[-56,-19,109,-72,-21,1,-144,-180,163,120,218,-119,19,166,-30,-99,-42,272,44,281,-299,200,33,99,-140,28,-146,-88,-247,145,196,74,-48,-204,19,25,-81,36,-22,87,-21,177,18,188,-37,-296,-125,-16,-292,104,27,-221,-114,120,84,-50,68,-27,-13,-128,-116,47,-234,254,33,101,-39,-1,-6,-283,-198,280,-79,61,57,77,-207,-87] : 1
[-238,70,-43,9,-9,4,3,-30,180,87,155,-94,-7,81,10,-21,51,129,10,0,-364,94,-61,32,-50,-163,-95,-79,-68,94,82,133,-150,-93,-55,158,4,32,-10,23,-47,80,-135,4,-36,-214,-26,5,-110,34,71,-240,-25,121,61,-16,132,88,96,-146,-210,160,-272,193,91,93,-40,-10,39,-252,-213,261,-71,-40,8,6,-43,-56] : 1
[-40,23,-38,12,32,27,-154,14,-31,40,-145,-89,45,-12,52,-5,-228,-13,-67,-51,-52,-139,1,11,49,22,-29,-33,26,0,29,-54,23,65,22,-35,-8,-67,-17,40,48,88,-51,-14,-107,-37,-33,-6,16,118,128,-101,66,51,24,28,21,-41,14,-4,24,21,-143,58,12,10,-58,14,17,-147,-23,36,31,-8,3,-11,75,-79] : 0
[-7,26,65,-31,39,18,-51,-72,89,100,248,-27,275,92,-101,-113,8,133,59,-3,-190,190,86,114,-196,-40,-145,-20,-159,50,72,62,-111,-173,-29,30,-118,-51,-50,82,-16,65,26,27,12,-177,-20,-20,-163,69,24,-99,-95,54,64,-45,67,-28,-73,-103,-63,29,-191,29,42,51,50,-45,-23,-41,-58,201,-66,-51,39,77,-194,-29] : 1
[-109,114,-121,76,153,31,-26,142,58,77,-96,110,19,-82,-15,-54,-89,107,-56,-18,-172,-135,-41,85,141,-59,-59,-16,-139,-13,9,55,33,-126,-120,161,105,-79,-15,39,-113,174,-130,1,15,134,-49,-48,219,57,156,-201,83,103,76,53,60,-36,87,-91,-91,170,-285,199,6,73,-24,101,-1,66,-143,-189,5,-15,0,-99,-11,-45] : 0
[-82,60,27,6,-7,-81,-72,-131,138,27,47,91,-74,74,-138,8,-73,269,55,-31,-522,173,62,135,-13,-83,-216,-22,-171,95,151,100,-50,-115,28,71,-103,-89,-39,80,-78,92,50,25,-7,-131,-43,-38,-68,-49,115,3,-62,124,98,-44,-9,-56,1,-158,-197,-13,-280,159,100,119,-62,-190,-9,-81,-189,148,-60,10,61,69,-238,-37] : 1
[-71,-19,-87,2,2,9,73,152,-3,26,-52,121,32,-13,-17,-22,-95,19,-40,-36,104,16,6,67,97,-26,-44,-124,-168,-13,-12,25,-38,-93,50,90,89,-147,-33,21,-118,120,-57,-16,24,142,-7,-29,176,-2,32,-106,30,44,78,105,36,-15,1,25,23,113,-113,148,22,16,137,89,30,113,-52,-124,37,13,15,-144,70,36] : 0
[-119,63,-47,11,98,17,43,152,199,97,61,30,-1,80,-82,-28,-74,126,-31,-7,-105,-33,-38,118,-106,-76,-98,-57,-175,66,103,53,-56,-129,-113,221,48,-117,5,-72,-99,163,-86,63,60,-66,4,-24,42,73,67,-185,19,124,127,-26,58,-50,-15,-75,-185,187,-303,190,181,69,-30,51,-6,1,-143,114,-55,11,-85,-71,-61,-49] : 1
[-77,56,-90,73,60,-12,-73,125,-46,11,-208,24,21,-75,-8,-6,-140,33,-20,-92,-237,-51,-38,61,42,-25,-84,-8,-26,-41,-37,-43,-89,-87,35,25,42,-139,-64,36,-44,119,-23,30,4,54,-18,-90,132,-15,165,-43,110,76,47,-6,17,13,29,-15,-26,27,-286,202,-2,35,39,117,-67,-69,-121,-135,52,-34,39,-74,49,-144] : 0
[-46,68,-33,15,34,24,-32,-10,-11,42,-61,-11,32,-19,-108,-52,-182,44,4,-78,-205,48,105,85,-45,-5,-75,4,-76,55,5,-34,-92,-46,44,101,28,5,-92,45,-46,120,-77,3,34,17,-58,-35,-11,-46,129,-28,-5,110,90,18,36,-41,7,-94,9,-94,-248,172,59,33,59,58,4,-18,-172,-32,9,30,12,-47,-84,-97] : 0
[-88,-20,-42,-171,-37,86,53,134,33,71,-89,74,-39,-15,-73,-56,-64,101,-22,-57,312,0,-27,160,33,-12,-47,-6,-128,20,-35,60,-92,-132,27,122,52,-126,-170,14,-88,205,-59,-5,46,74,-28,-55,19,6,46,-205,3,74,121,97,50,-32,-5,-20,12,134,-171,202,-10,-69,-26,41,-4,-86,-104,-50,-48,-19,-32,-156,-37,-49] : 0
